Below are the code and all the weights of a small trained network. Each question names an input and a target symbol and asks about switching units off, where a switched-off unit gives its printed mean instead of its output.

import numpy as np


def w(rows, s, z=0):
    codes = np.array(rows[::2]) - 128.0
    scale = np.full(codes.shape[1], s)
    scale[-1] = z or s
    return codes * scale


def norm(h):
    return h / np.sqrt((h * h).mean(-1, keepdims=True) + 1e-5)


def f(y):
    return y / 2 * (1 + np.tanh(0.7978845608 * (y + 0.044715 * y**3)))


def softmax(a):
    e = np.exp(a - a.max(-1, keepdims=True))
    return e / e.sum(-1, keepdims=True)


def log_softmax(a):
    a = a - a.max(-1, keepdims=True)
    return a - np.log(np.exp(a).sum(-1, keepdims=True))


def net(x, mask):
    ids = ['αβγδεηλξπστψ'.index(c) for c in x.split()]
    T = len(ids)
    res = E[ids] + P[:T]
    u = 0
    for l in range(3):
        r = norm(res)
        for j in range(3):
            rows = slice(2 * j, 2 * j + 2)
            q, k, v = (r @ M[l][rows].T for M in (Q, K, V))
            z = softmax(np.where(np.tri(T) > 0, q @ k.T / 2**0.5, -1e9)) @ v
            o = O[l][rows]
            res = res + np.where(mask[u + j], z, o[:, -1]) @ o[:, :-1]
        u += 3
        y = f(norm(res) @ A[l][:, :-1].T + A[l][:, -1])
        res = res + np.where(mask[u : u + 4], y, B[l][:, -1]) @ B[l][:, :-1]
        u += 4
    return log_softmax(norm(res)[-1] @ U[:, :-1].T + U[:, -1])


Q, K, V, O, A, B = {}, {}, {}, {}, {}, {}
E = w([
[29,186,124,22,220],'α',
[126,119,72,164,229],'β',
[78,133,105,66,30],'γ',
[96,56,113,120,191],'δ',
[220,179,49,141,250],'ε',
[163,80,112,164,242],'η',
[160,103,114,171,211],'λ',
[254,205,8,251,46],'ξ',
[75,188,244,165,151],'π',
[66,59,142,136,78],'σ',
[170,100,122,171,214],'τ',
[214,117,182,64,148],'ψ',
],0.019)
P = w([
[110,134,145,217,254],'0',
[137,144,158,211,244],'1',
[151,170,128,158,217],'2',
[130,161,91,116,171],'3',
[128,134,98,124,171],'4',
[119,111,107,136,154],'5',
[121,113,94,112,148],'6',
[103,100,79,148,142],'7',
[103,92,83,136,115],'8',
[114,67,85,130,110],'9',
[135,72,84,114,127],'10',
[153,95,115,114,116],'11',
],0.0073)
Q[0] = w([
[81,174,225,94,134],'0.h0',
[130,67,59,142,46],'0.h0',
[90,139,133,149,86],'0.h1',
[146,46,175,117,173],'0.h1',
[139,100,62,157,3],'0.h2',
[100,146,155,112,53],'0.h2',
],0.026)
K[0] = w([
[125,152,230,137,95],'0.h0',
[113,90,33,167,67],'0.h0',
[89,132,158,149,104],'0.h1',
[199,32,143,105,110],'0.h1',
[5,170,147,91,145],'0.h2',
[93,198,192,171,118],'0.h2',
],0.025)
V[0] = w([
[173,120,218,108,123],'0.h0',
[81,144,178,132,69],'0.h0',
[127,125,249,74,184],'0.h1',
[143,124,74,125,165],'0.h1',
[178,100,158,77,51],'0.h2',
[194,122,166,131,208],'0.h2',
],0.017)
O[0] = w([
[195,220,106,82,124,135],'0.h0',
[89,176,87,102,99,53],'0.h0',
[151,39,197,86,105,238],'0.h1',
[147,133,125,164,241,157],'0.h1',
[164,201,71,50,67,117],'0.h2',
[170,90,246,99,157,252],'0.h2',
],0.012,0.016)
A[0] = w([
[102,249,243,203,50,3],'0.n0',
[79,246,175,76,201,105],'0.n1',
[178,87,101,171,111,73],'0.n2',
[154,152,137,186,104,66],'0.n3',
],0.015,0.0032)
B[0] = w([
[63,140,229,156,6,142],'0.n0',
[110,116,228,134,152,253],'0.n1',
[158,239,152,165,96,181],'0.n2',
[116,197,41,164,142,87],'0.n3',
],0.014,0.0024)
Q[1] = w([
[104,112,2,131,140],'1.h0',
[89,39,218,94,93],'1.h0',
[79,181,59,100,119],'1.h1',
[118,155,107,149,108],'1.h1',
[66,81,231,79,187],'1.h2',
[129,228,25,128,90],'1.h2',
],0.022)
K[1] = w([
[97,66,40,226,15],'1.h0',
[165,101,212,2,50],'1.h0',
[59,196,149,57,158],'1.h1',
[75,168,180,136,158],'1.h1',
[87,212,172,62,182],'1.h2',
[216,75,22,193,100],'1.h2',
],0.018)
V[1] = w([
[181,129,85,113,155],'1.h0',
[23,121,211,163,88],'1.h0',
[152,120,78,125,191],'1.h1',
[240,89,93,232,31],'1.h1',
[158,4,112,175,119],'1.h2',
[8,138,148,51,196],'1.h2',
],0.015)
O[1] = w([
[205,129,181,83,107,150],'1.h0',
[12,148,35,186,160,88],'1.h0',
[147,204,124,90,110,154],'1.h1',
[217,104,4,178,11,183],'1.h1',
[183,185,1,212,65,136],'1.h2',
[8,208,90,19,193,253],'1.h2',
],0.0078,0.0071)
A[1] = w([
[174,168,76,226,120,102],'1.n0',
[16,116,118,90,40,254],'1.n1',
[147,72,8,144,65,117],'1.n2',
[154,43,10,118,189,105],'1.n3',
],0.018,0.0067)
B[1] = w([
[200,101,38,160,167,185],'1.n0',
[199,197,147,214,254,254],'1.n1',
[200,148,191,223,223,202],'1.n2',
[197,235,159,173,138,204],'1.n3',
],0.011,0.0052)
Q[2] = w([
[140,114,129,133,87],'2.h0',
[59,88,78,113,80],'2.h0',
[185,98,90,117,109],'2.h1',
[221,85,68,190,102],'2.h1',
[92,81,4,165,34],'2.h2',
[79,140,152,54,211],'2.h2',
],0.024)
K[2] = w([
[135,143,105,166,139],'2.h0',
[98,244,135,202,139],'2.h0',
[169,76,79,147,49],'2.h1',
[228,7,50,223,57],'2.h1',
[166,32,5,164,120],'2.h2',
[28,137,151,48,151],'2.h2',
],0.021)
V[2] = w([
[174,88,130,92,15],'2.h0',
[178,181,154,31,148],'2.h0',
[196,82,79,40,107],'2.h1',
[77,175,191,46,248],'2.h1',
[128,85,43,2,227],'2.h2',
[118,65,44,157,165],'2.h2',
],0.025)
O[2] = w([
[176,129,212,129,145,148],'2.h0',
[200,148,149,78,100,218],'2.h0',
[64,117,77,158,140,103],'2.h1',
[98,184,216,103,191,252],'2.h1',
[139,71,2,57,232,131],'2.h2',
[172,86,125,65,131,48],'2.h2',
],0.022)
A[2] = w([
[178,209,129,107,136,253],'2.n0',
[187,68,60,131,65,195],'2.n1',
[105,111,65,3,147,113],'2.n2',
[29,92,192,80,148,235],'2.n3',
],0.028,0.0038)
B[2] = w([
[163,143,105,102,54,241],'2.n0',
[230,80,79,153,79,177],'2.n1',
[199,145,111,5,191,168],'2.n2',
[117,106,78,91,36,253],'2.n3',
],0.024,0.017)
U = w([
[93,126,59,38,180,215],'α',
[80,70,120,168,169,167],'β',
[108,198,55,131,103,122],'γ',
[43,53,104,64,44,146],'δ',
[182,120,157,190,254,1],'ε',
[119,57,165,151,180,39],'η',
[117,69,151,152,167,58],'λ',
[174,78,40,156,103,231],'ξ',
[54,181,178,153,51,131],'π',
[125,163,113,185,166,201],'σ',
[123,78,162,156,166,81],'τ',
[223,146,157,60,74,98],'ψ',
],0.011,0.0036)

Each question gives the input, a string of symbols that net reads in full, and the target symbol t.
The units are the heads (2 rows each of Q, K, V and O) and the neurons (one row each of A and B). Each row of codes is followed by its name. A weight is (code - 128) times the scale printed after its matrix; where a second scale follows, it is the last column's (O, A, B and U).
mask holds one flag per unit, layer by layer, with each layer's heads first. A switched-off unit (its flag False) gives its mean, the last column of its rows in O or B, instead of its output. The means were averaged over made-up inputs and are rounded, as every weight is.
A unit's drop is (log p(t) with every unit on - log p(t) with that unit switched off) / (log p(t) with every unit on - log p(t) with every unit switched off).
The circuit of an input: a set's keep is (log p(t) with only the set's units on - log p(t) with every unit switched off) / (log p(t) with every unit on - log p(t) with every unit switched off). Starting from the 12 units with the biggest drops (on a tie, the unit counted first), units are removed one at a time, each time the one whose removal leaves the highest keep (on an exact tie, the one counted first), for as long as the keep stays at least 0.8.
units of the circuit, in order: the units of the circuit, biggest drop first
k most important neurons: the k neurons with the biggest drops, biggest first
top k neurons in layer l: the k neurons of layer l with the biggest drops, biggest first
which heads matter: for each layer, one digit per head in row order, 1 if its drop is at least 0.15 and else 0, layers parted by /
input ε ψ π λ δ, target π: which heads matter => 000 / 000 / 001
input π γ β ξ γ σ, target ξ: which heads matter => 000 / 010 / 010
input ξ ε ε ψ ε ε ψ ξ γ, target ξ: which heads matter => 001 / 000 / 010
input δ δ β, target β: which heads matter => 111 / 001 / 100
input ψ ψ δ δ σ, target σ: which heads matter => 101 / 000 / 000
input α δ ψ λ α π γ γ, target π: top 2 neurons in layer 0 => 0.n0, 0.n1
input τ ε π β ε ψ δ γ β ξ ψ λ, target ξ: which heads matter => 000 / 010 / 010
input δ σ π δ τ ε, target π: which heads matter => 100 / 000 / 101
input τ π π ε ξ ψ γ δ ψ δ δ δ, target ξ: which heads matter => 001 / 010 / 010
input ψ τ β ξ ψ β δ ξ τ, target ξ: which heads matter => 000 / 000 / 010
input ξ η ψ ψ ξ ψ η β ψ, target ξ: which heads matter => 000 / 001 / 010
input ξ ε ψ γ σ, target ξ: 2 most important neurons => 1.n0, 2.n1
input ψ δ β β ε η α α π δ, target π: units of the circuit, in order => 0.h0, 2.h2
input η ψ α ψ β δ, target α: which heads matter => 000 / 000 / 001
input α β α δ ψ δ ψ ψ ξ ψ ε, target ξ: units of the circuit, in order => 2.h1, 1.h1
input ψ γ ψ α ψ τ β λ η ψ η, target α: which heads matter => 001 / 000 / 001
input δ α σ δ ψ γ α δ β γ ψ β, target α: which heads matter => 000 / 000 / 001
input ε ε ε ξ δ β, target ξ: which heads matter => 000 / 000 / 010
input ψ β γ π π ε α λ ψ σ α β, target α: units of the circuit, in order => 1.h2, 2.h2
input ψ ε γ δ ε α ψ δ α π ε τ, target π: which heads matter => 100 / 000 / 001
input ψ α δ γ π γ δ ε ψ, target π: units of the circuit, in order => 2.h2, 0.n0
input τ α τ δ δ ψ σ ε δ ξ, target ξ: units of the circuit, in order => 2.h1
input δ σ β α δ ξ η, target ξ: units of the circuit, in order => 1.h1, 2.h1
input δ ψ δ λ ξ ψ ε β, target ξ: top neuron in layer 1 => 1.n0
input ξ η ψ ψ ε ε ε τ ψ δ λ ψ, target ξ: units of the circuit, in order => 2.h1, 1.h1
input λ η γ, target γ: units of the circuit, in order => 0.h2, 2.h0, 1.n1
input τ ξ α ξ, target ξ: units of the circuit, in order => 2.h1, 2.h0
input τ ε π α π, target π: units of the circuit, in order => 0.n0, 2.h2
input α ψ ψ ψ ε β π π ε, target π: units of the circuit, in order => 2.h2, 0.n0
input ψ γ δ ψ ψ α π ψ, target π: most important neuron => 0.n0
